Below is a small trained network, with its code and all its weights. Each question gives an input and a class and asks what happens when units are switched off, that is, made to give their printed mean instead of their output.

import numpy as np


def w(rows, s, z=0):
    codes = np.array(rows[::2]) - 128.0
    scale = np.full(codes.shape[1], s)
    scale[-1] = z or s
    return codes * scale


def f(y):
    return y / 2 * (1 + np.tanh(0.7978845608 * (y + 0.044715 * y**3)))


def log_softmax(a):
    a = a - a.max(-1, keepdims=True)
    return a - np.log(np.exp(a).sum(-1, keepdims=True))


def net(x, mask):
    res = np.array(x, float).reshape(1, 7) / 4 @ E
    y = f(res @ A[0][:, :-1].T + A[0][:, -1])
    res = res + np.where(mask, y, B[0][:, -1]) @ B[0][:, :-1]
    return log_softmax(res[-1] @ U[:, :-1].T + U[:, -1])


A, B = {}, {}
E = w([
[2,184,166,193,126,140],'x0',
[123,96,115,139,14,233],'x1',
[131,120,136,131,129,127],'x2',
[108,63,37,220,164,116],'x3',
[125,124,130,123,134,132],'x4',
[133,137,125,136,118,122],'x5',
[127,134,122,124,122,123],'x6',
],0.0097)
A[0] = w([
[86,136,117,187,162,79,252],'n1',
[101,217,211,106,147,116,223],'n2',
[244,113,122,27,108,116,207],'n3',
[154,112,79,139,90,165,152],'n4',
[162,92,74,152,166,71,170],'n5',
[107,115,128,126,18,254,235],'n6',
[132,62,30,153,96,138,198],'n7',
[119,79,135,138,14,255,241],'n8',
[37,150,129,204,134,126,194],'n9',
[89,204,199,107,141,136,151],'n10',
[179,74,51,132,162,96,181],'n11',
[141,141,89,142,119,81,138],'n12',
[219,142,190,25,117,128,196],'n13',
[141,115,94,126,176,68,197],'n14',
[152,113,79,113,208,64,238],'n15',
[141,85,27,102,126,170,150],'n16',
[191,140,145,63,100,126,137],'n17',
[141,110,101,133,193,54,219],'n18',
[184,152,164,14,105,145,183],'n19',
[132,191,203,89,171,67,239],'n20',
[43,117,77,233,151,144,111],'n21',
[173,106,95,149,197,78,203],'n22',
[104,174,188,116,54,204,187],'n23',
[150,71,56,154,91,181,149],'n24',
],0.0086,0.004)
B[0] = w([
[150,199,125,69,188,97,185],'n1',
[35,141,183,127,87,54,210],'n2',
[255,138,76,144,215,128,240],'n3',
[160,54,99,130,138,148,160],'n4',
[225,162,203,96,78,187,178],'n5',
[66,73,77,210,125,196,244],'n6',
[235,49,115,86,134,157,185],'n7',
[112,52,78,218,113,211,248],'n8',
[82,205,65,158,188,96,193],'n9',
[12,84,218,129,48,44,186],'n10',
[252,128,216,80,35,161,187],'n11',
[162,142,133,97,125,139,139],'n12',
[133,211,46,158,240,117,231],'n13',
[176,177,181,82,113,158,177],'n14',
[192,178,180,104,92,143,204],'n15',
[230,49,122,127,79,125,169],'n16',
[144,131,70,189,206,160,182],'n17',
[184,191,187,102,101,151,193],'n18',
[116,180,52,176,167,142,217],'n19',
[76,160,147,103,150,36,217],'n20',
[208,185,59,159,223,128,184],'n21',
[208,166,225,101,118,175,189],'n22',
[21,120,91,182,95,196,211],'n23',
[190,20,110,109,145,122,179],'n24',
],0.006,0.012)
U = w([
[148,217,132,128,214,83,252],'0',
[112,100,43,169,202,178,165],'1',
[160,146,221,65,56,197,64],'2',
[165,1,136,129,59,135,54],'3',
[39,141,206,76,108,33,123],'4',
[47,123,156,190,14,172,42],'5',
],0.007,0.0022)

Each question gives the input, the list of numbers given to net, and the class t.
The units are the neurons (one row each of A and B). Each row of codes is followed by its name. A weight is (code - 128) times the scale printed after its matrix; where a second scale follows, it is the last column's (A, B and U).
mask holds one flag per neuron, in row order. A switched-off neuron (its flag False) gives its mean, the last column of its row in B, instead of its output. The means were averaged over made-up inputs and are rounded, as every weight is.
A unit's drop is (log p(t) with every unit on - log p(t) with that unit switched off) / (log p(t) with every unit on - log p(t) with every unit switched off).
The circuit of an input: a set's keep is (log p(t) with only the set's units on - log p(t) with every unit switched off) / (log p(t) with every unit on - log p(t) with every unit switched off). Starting from the 12 units with the biggest drops (on a tie, the unit counted first), units are removed one at a time, each time the one whose removal leaves the highest keep (on an exact tie, the one counted first), for as long as the keep stays at least 0.8.
circuit, biggest first: the units of the circuit, biggest drop first
top k neurons: the k neurons with the biggest drops, biggest first
drop of u: that unit's drop, to one decimal
input [1,5,-4,-2,-6,-1,-7], class 5: circuit, biggest first => n3, n23
input [1,7,-5,-5,3,0,-7], class 5: circuit, biggest first => n23
input [1,-1,3,8,3,-6,7], class 0: circuit, biggest first => n8, n6
input [0,7,-1,7,-7,3,-3], class 3: circuit, biggest first => n13, n7
input [2,-2,4,-8,2,0,-8], class 4: circuit, biggest first => n10, n2
input [7,0,6,3,7,4,-8], class 0: circuit, biggest first => n8, n1
input [8,1,-4,-6,1,2,-1], class 5: top 2 neurons => n23, n6
input [2,-7,7,-8,0,-2,-7], class 4: top 2 neurons => n10, n2
input [2,-6,-4,6,-1,-7,-3], class 0: drop of n21 => 0.3
input [-7,8,-7,-2,5,0,2], class 1: drop of n8 => 0.0
input [5,1,-7,-4,8,-4,-5], class 5: drop of n23 => 0.2
